Below is a small trained network, with its code and all its weights. Each question gives an input and a class and asks what happens when units are switched off, that is, made to give their printed mean instead of their output.

import numpy as np


def w(rows, s, z=0):
    codes = np.array(rows[::2]) - 128.0
    scale = np.full(codes.shape[1], s)
    scale[-1] = z or s
    return codes * scale


def f(y):
    return np.maximum(y, 0)


def log_softmax(a):
    a = a - a.max(-1, keepdims=True)
    return a - np.log(np.exp(a).sum(-1, keepdims=True))


def net(x, mask):
    res = np.array(x, float).reshape(1, 4) / 4 @ E
    y = f(res @ A[0][:, :-1].T + A[0][:, -1])
    res = res + np.where(mask, y, B[0][:, -1]) @ B[0][:, :-1]
    return log_softmax(res[-1] @ U[:, :-1].T + U[:, -1])


A, B = {}, {}
E = w([
[95,113,138,228,101],'x0',
[169,142,149,165,209],'x1',
[171,171,29,165,117],'x2',
[234,2,123,139,108],'x3',
],0.0086)
A[0] = w([
[162,67,99,96,119,104],'n0',
[58,141,86,124,186,59],'n1',
[142,82,132,176,132,88],'n2',
[149,153,111,24,160,51],'n3',
[115,140,51,100,42,112],'n4',
[222,124,146,156,147,25],'n5',
[67,92,188,124,177,93],'n6',
[154,154,86,129,158,104],'n7',
[110,129,190,79,53,168],'n8',
[125,116,205,127,199,80],'n9',
[179,120,58,144,131,34],'n10',
[131,85,95,62,101,101],'n11',
[148,160,80,139,134,43],'n12',
[84,92,162,166,74,55],'n13',
[175,74,123,132,92,62],'n14',
[36,212,88,120,179,40],'n15',
[114,102,136,132,221,114],'n16',
[160,145,131,157,235,79],'n17',
[129,150,10,207,138,104],'n18',
[102,148,160,192,103,126],'n19',
[97,167,140,110,70,54],'n20',
[148,140,134,153,217,90],'n21',
[107,187,120,161,173,25],'n22',
[101,131,150,174,38,117],'n23',
[103,189,132,127,147,61],'n24',
[173,165,68,157,180,50],'n25',
[89,65,250,115,123,3],'n26',
[174,163,189,144,177,111],'n27',
[89,103,85,197,140,45],'n28',
[119,121,95,70,101,176],'n29',
[151,137,116,220,192,124],'n30',
[170,180,135,82,142,96],'n31',
],0.013,0.0046)
B[0] = w([
[88,113,160,134,150,207],'n0',
[82,39,155,103,127,181],'n1',
[129,64,178,135,186,179],'n2',
[214,207,166,137,230,199],'n3',
[200,121,105,107,7,216],'n4',
[78,87,211,127,153,187],'n5',
[122,154,63,49,93,188],'n6',
[116,153,83,78,56,172],'n7',
[126,179,80,123,38,207],'n8',
[173,145,87,49,74,183],'n9',
[56,97,145,47,119,187],'n10',
[126,152,218,213,151,187],'n11',
[92,74,57,44,87,160],'n12',
[217,208,122,85,128,176],'n13',
[35,40,145,128,177,204],'n14',
[90,15,201,163,160,254],'n15',
[133,179,135,129,33,172],'n16',
[183,129,235,166,32,190],'n17',
[157,134,100,30,83,230],'n18',
[192,232,148,130,226,181],'n19',
[125,59,219,162,122,172],'n20',
[168,154,215,182,19,179],'n21',
[110,47,189,94,146,180],'n22',
[240,193,204,167,183,191],'n23',
[81,44,143,77,142,187],'n24',
[135,110,59,64,75,188],'n25',
[125,115,65,15,97,204],'n26',
[128,158,109,166,24,178],'n27',
[228,159,108,63,159,160],'n28',
[195,235,115,215,123,194],'n29',
[216,206,112,155,138,199],'n30',
[254,194,136,162,225,176],'n31',
],0.0074,0.009)
U = w([
[160,131,174,165,114,242],'0',
[121,103,95,50,119,3],'1',
[200,151,184,152,225,107],'2',
[64,4,202,136,200,31],'3',
[111,156,119,183,177,191],'4',
],0.012,0.0054)

Each question gives the input, the list of numbers given to net, and the class t.
The units are the neurons (one row each of A and B). Each row of codes is followed by its name. A weight is (code - 128) times the scale printed after its matrix; where a second scale follows, it is the last column's (A, B and U).
mask holds one flag per neuron, in row order. A switched-off neuron (its flag False) gives its mean, the last column of its row in B, instead of its output. The means were averaged over made-up inputs and are rounded, as every weight is.
A unit's drop is (log p(t) with every unit on - log p(t) with that unit switched off) / (log p(t) with every unit on - log p(t) with every unit switched off).
The circuit of an input: a set's keep is (log p(t) with only the set's units on - log p(t) with every unit switched off) / (log p(t) with every unit on - log p(t) with every unit switched off). Starting from the 12 units with the biggest drops (on a tie, the unit counted first), units are removed one at a time, each time the one whose removal leaves the highest keep (on an exact tie, the one counted first), for as long as the keep stays at least 0.8.
circuit, biggest first: the units of the circuit, biggest drop first
most important unit: the unit with the biggest drop
top k neurons: the k neurons with the biggest drops, biggest first
drop of u: that unit's drop, to one decimal
input [7,2,-5,-5], class 2: most important unit => n19
input [8,-7,-2,1], class 2: top 3 neurons => n23; n19; n13
input [8,-6,-5,-7], class 2: circuit, biggest first => n23; n19
input [7,2,5,-6], class 2: top 2 neurons => n19; n30
input [-5,6,6,-3], class 0: top 2 neurons => n17; n21
input [-4,4,8,-8], class 1: top 4 neurons => n18; n25; n7; n12
input [-8,-3,-4,-7], class 2: top 3 neurons => n3; n31; n29
input [1,4,5,-4], class 1: top 2 neurons => n18; n25
input [-3,0,-3,-1], class 4: top 2 neurons => n18; n4
input [-6,-3,-5,2], class 2: top 2 neurons => n3; n11
input [-1,-2,-1,-4], class 3: top 2 neurons => n15; n30
input [-8,-6,1,-4], class 2: top 2 neurons => n3; n31
input [7,3,-7,0], class 1: top 3 neurons => n26; n6; n9
input [3,6,-7,0], class 1: top 2 neurons => n26; n6
input [3,5,-6,6], class 1: top 4 neurons => n26; n9; n15; n6
input [7,2,3,6], class 2: most important unit => n30
input [6,-4,-8,-4], class 1: drop of n26 => 0.9
input [2,-1,1,-6], class 3: drop of n12 => 0.0
input [-6,4,4,-8], class 3: drop of n15 => 0.5
input [-4,7,8,-2], class 1: most important unit => n25
